Below is a small trained network, with its code and all its weights. Each question gives an input and a target symbol and asks what happens when units are switched off, that is, made to give their printed mean instead of their output.

import numpy as np


def w(rows, s, z=0):
    codes = np.array(rows[::2]) - 128.0
    scale = np.full(codes.shape[1], s)
    scale[-1] = z or s
    return codes * scale


def norm(h):
    return h / np.sqrt((h * h).mean(-1, keepdims=True) + 1e-5)


def f(y):
    return np.maximum(y, 0)


def softmax(a):
    e = np.exp(a - a.max(-1, keepdims=True))
    return e / e.sum(-1, keepdims=True)


def log_softmax(a):
    a = a - a.max(-1, keepdims=True)
    return a - np.log(np.exp(a).sum(-1, keepdims=True))


def net(x, mask):
    ids = ['αβγζηθλξπφψω'.index(c) for c in x.split()]
    T = len(ids)
    res = E[ids] + P[:T]
    u = 0
    for l in range(2):
        r = norm(res)
        for j in range(2):
            rows = slice(2 * j, 2 * j + 2)
            q, k, v = (r @ M[l][rows].T for M in (Q, K, V))
            z = softmax(np.where(np.tri(T) > 0, q @ k.T / 2**0.5, -1e9)) @ v
            o = O[l][rows]
            res = res + np.where(mask[u + j], z, o[:, -1]) @ o[:, :-1]
        u += 2
        y = f(norm(res) @ A[l][:, :-1].T + A[l][:, -1])
        res = res + np.where(mask[u : u + 16], y, B[l][:, -1]) @ B[l][:, :-1]
        u += 16
    return log_softmax(norm(res)[-1] @ U[:, :-1].T + U[:, -1])


Q, K, V, O, A, B = {}, {}, {}, {}, {}, {}
E = w([
[125,254,169,48,111,131],'α',
[147,77,179,172,127,126],'β',
[121,73,169,92,130,67],'γ',
[98,96,207,110,128,21],'ζ',
[161,44,128,123,202,104],'η',
[81,95,138,106,200,65],'θ',
[120,84,63,118,219,128],'λ',
[119,201,126,156,188,196],'ξ',
[105,123,159,89,150,86],'π',
[215,177,106,154,122,99],'φ',
[164,18,123,124,142,162],'ψ',
[104,129,176,114,118,82],'ω',
],0.015)
P = w([
[150,3,209,219,200,61],'0',
[142,38,200,200,192,65],'1',
[134,64,192,181,207,57],'2',
[131,91,188,162,214,56],'3',
[121,113,190,146,218,49],'4',
[120,130,185,131,219,41],'5',
[113,146,192,114,220,43],'6',
[118,148,195,104,225,37],'7',
],0.0042)
Q[0] = w([
[123,153,136,150,161,94],'0.h0',
[79,115,136,153,96,126],'0.h0',
[77,160,79,137,8,166],'0.h1',
[121,126,61,156,45,222],'0.h1',
],0.013)
K[0] = w([
[118,179,150,113,107,131],'0.h0',
[141,121,130,153,121,134],'0.h0',
[98,53,149,164,131,116],'0.h1',
[129,7,151,156,156,125],'0.h1',
],0.014)
V[0] = w([
[98,131,47,149,130,100],'0.h0',
[109,93,88,192,145,85],'0.h0',
[204,254,131,208,193,172],'0.h1',
[249,187,95,139,121,50],'0.h1',
],0.007)
O[0] = w([
[236,123,135,182,172,89,87],'0.h0',
[134,56,109,186,107,176,141],'0.h0',
[128,14,55,114,42,206,253],'0.h1',
[178,141,176,254,73,56,192],'0.h1',
],0.0082,0.0071)
A[0] = w([
[116,215,152,42,76,105,81],'0.n0',
[141,187,116,139,139,213,140],'0.n1',
[131,160,117,209,208,136,94],'0.n2',
[46,145,129,54,166,71,26],'0.n3',
[137,211,124,123,126,131,22],'0.n4',
[209,74,109,150,148,177,2],'0.n5',
[251,174,116,155,120,133,81],'0.n6',
[160,137,140,139,20,77,212],'0.n7',
[109,89,193,151,99,89,68],'0.n8',
[122,254,152,73,150,123,55],'0.n9',
[156,163,175,73,97,59,47],'0.n10',
[118,162,127,115,204,117,75],'0.n11',
[84,114,102,202,102,65,112],'0.n12',
[58,142,223,173,177,108,121],'0.n13',
[50,157,150,60,94,172,151],'0.n14',
[102,185,173,51,116,157,60],'0.n15',
],0.0085,0.0033)
B[0] = w([
[199,169,151,117,200,57,183],'0.n0',
[113,100,80,27,206,77,167],'0.n1',
[122,118,2,151,102,182,171],'0.n2',
[129,118,55,147,118,95,213],'0.n3',
[153,81,167,40,149,104,142],'0.n4',
[93,191,119,60,109,118,179],'0.n5',
[70,99,104,118,72,222,150],'0.n6',
[86,178,189,162,219,142,245],'0.n7',
[138,197,99,105,123,100,223],'0.n8',
[122,91,126,89,91,186,178],'0.n9',
[146,162,47,72,125,123,187],'0.n10',
[184,48,97,129,121,166,171],'0.n11',
[82,156,155,126,73,117,211],'0.n12',
[80,184,128,119,40,187,254],'0.n13',
[178,98,125,188,184,109,196],'0.n14',
[158,164,129,142,79,139,166],'0.n15',
],0.0063,0.0053)
Q[1] = w([
[113,72,113,164,221,157],'1.h0',
[104,102,174,151,107,10],'1.h0',
[123,174,53,1,165,139],'1.h1',
[78,38,151,181,117,180],'1.h1',
],0.0077)
K[1] = w([
[178,73,118,138,215,193],'1.h0',
[180,118,143,108,113,2],'1.h0',
[226,176,113,47,147,70],'1.h1',
[88,52,101,215,110,158],'1.h1',
],0.0083)
V[1] = w([
[166,6,147,129,153,200],'1.h0',
[31,208,111,188,171,82],'1.h0',
[144,240,136,104,116,131],'1.h1',
[254,156,184,58,148,122],'1.h1',
],0.0041)
O[1] = w([
[11,156,104,253,72,123,63],'1.h0',
[29,177,42,249,74,148,254],'1.h0',
[152,106,128,213,139,168,114],'1.h1',
[156,90,23,223,129,135,31],'1.h1',
],0.0056,0.0015)
A[1] = w([
[138,108,147,171,235,157,72],'1.n0',
[153,199,117,128,192,187,204],'1.n1',
[107,86,115,88,84,220,51],'1.n2',
[94,174,110,126,164,108,34],'1.n3',
[76,73,234,149,152,110,63],'1.n4',
[136,185,118,108,107,182,26],'1.n5',
[215,113,91,97,156,198,243],'1.n6',
[132,210,145,193,139,133,5],'1.n7',
[130,135,90,79,188,106,140],'1.n8',
[149,139,95,191,71,66,141],'1.n9',
[140,81,64,93,180,109,225],'1.n10',
[143,168,125,67,56,9,153],'1.n11',
[79,90,73,132,176,177,86],'1.n12',
[255,158,191,146,86,193,128],'1.n13',
[172,82,88,203,47,108,63],'1.n14',
[80,90,79,179,188,67,91],'1.n15',
],0.0094,0.0023)
B[1] = w([
[162,93,146,124,82,255,151],'1.n0',
[96,77,167,120,72,131,185],'1.n1',
[114,63,113,78,172,42,211],'1.n2',
[142,143,78,135,139,79,169],'1.n3',
[176,169,81,134,164,170,196],'1.n4',
[163,144,114,94,90,196,152],'1.n5',
[92,52,159,146,61,50,201],'1.n6',
[96,111,149,88,195,65,163],'1.n7',
[90,122,114,210,90,86,196],'1.n8',
[183,108,196,76,72,124,199],'1.n9',
[120,201,97,121,117,109,241],'1.n10',
[167,84,108,133,157,204,254],'1.n11',
[146,117,198,90,185,126,233],'1.n12',
[78,124,173,198,134,164,174],'1.n13',
[149,100,215,115,187,6,189],'1.n14',
[155,177,149,173,88,160,219],'1.n15',
],0.0074,0.0062)
U = w([
[174,117,147,100,211,163,94],'α',
[107,88,85,206,127,150,85],'β',
[58,146,179,113,72,160,58],'γ',
[169,168,139,40,62,154,71],'ζ',
[196,124,44,124,157,113,76],'η',
[60,170,107,161,137,80,133],'θ',
[193,154,103,133,99,88,176],'λ',
[107,135,77,119,6,110,3],'ξ',
[98,63,119,82,117,103,204],'π',
[158,143,152,174,145,193,147],'φ',
[152,181,152,72,179,76,110],'ψ',
[152,103,202,172,91,93,127],'ω',
],0.016,0.004)

Each question gives the input, a string of symbols that net reads in full, and the target symbol t.
The units are the heads (2 rows each of Q, K, V and O) and the neurons (one row each of A and B). Each row of codes is followed by its name. A weight is (code - 128) times the scale printed after its matrix; where a second scale follows, it is the last column's (O, A, B and U).
mask holds one flag per unit, layer by layer, with each layer's heads first. A switched-off unit (its flag False) gives its mean, the last column of its rows in O or B, instead of its output. The means were averaged over made-up inputs and are rounded, as every weight is.
A unit's drop is (log p(t) with every unit on - log p(t) with that unit switched off) / (log p(t) with every unit on - log p(t) with every unit switched off).
The circuit of an input: a set's keep is (log p(t) with only the set's units on - log p(t) with every unit switched off) / (log p(t) with every unit on - log p(t) with every unit switched off). Starting from the 12 units with the biggest drops (on a tie, the unit counted first), units are removed one at a time, each time the one whose removal leaves the highest keep (on an exact tie, the one counted first), for as long as the keep stays at least 0.8.
units of the circuit, in order: the units of the circuit, biggest drop first
unit that matters most: the unit with the biggest drop
top k neurons: the k neurons with the biggest drops, biggest first
k most important neurons of layer l: the k neurons of layer l with the biggest drops, biggest first
heads that matter: for each layer, one digit per head in row order, 1 if its drop is at least 0.15 and else 0, layers parted by /
drop when u is switched off: that unit's drop, to one decimal
input ψ α η, target η: unit that matters most => 0.h0
input ω β η π η η, target φ: 2 most important neurons of layer 1 => 1.n0, 1.n12
input ζ ξ β α η π, target λ: heads that matter => 10 / 01
input θ ξ η β, target π: units of the circuit, in order => 0.h1, 1.n2
input ω ξ φ θ φ π ψ, target ω: units of the circuit, in order => 0.h1, 1.n14
input α φ φ φ θ ω φ λ, target θ: heads that matter => 01 / 00
input ω θ λ, target β: top 2 neurons => 0.n2, 1.n0
input α ξ ξ γ η β η η, target η: heads that matter => 00 / 00
input η η λ ψ β, target γ: 3 most important neurons of layer 0 => 0.n13, 0.n10, 0.n7
input ξ φ ω η π λ θ γ, target ω: units of the circuit, in order => 0.h1, 0.n7
input φ α ξ λ, target θ: top 2 neurons => 0.n8, 1.n10
input θ θ α ξ ζ α θ ξ, target π: heads that matter => 10 / 00
input θ ω γ α π α, target λ: top 2 neurons => 0.n0, 0.n10
input λ α λ π α θ, target λ: unit that matters most => 0.h0
input ξ α θ θ α ζ, target λ: 2 most important neurons of layer 0 => 0.n8, 0.n10
input ξ η ω θ α η φ, target γ: heads that matter => 01 / 00
input θ β ξ α ω, target ψ: 2 most important neurons of layer 0 => 0.n7, 0.n8
input α α γ, target λ: 4 most important neurons of layer 0 => 0.n8, 0.n10, 0.n13, 0.n7
input ξ ζ η η α θ ω, target ψ: top 2 neurons => 0.n7, 1.n7
input ψ ζ ψ η θ θ ζ ψ, target α: unit that matters most => 1.h0
input ω ψ λ, target β: top 2 neurons => 1.n0, 0.n2
input γ ω ω θ π π ψ, target α: drop when 0.n10 is switched off => 0.2
input θ η η β ψ ζ ω ω, target ζ: top 2 neurons => 0.n13, 0.n9
input ζ ψ ξ θ θ ω θ α, target ω: drop when 1.n6 is switched off => 0.3
input α ζ α γ θ θ η π, target λ: drop when 0.h0 is switched off => 0.2
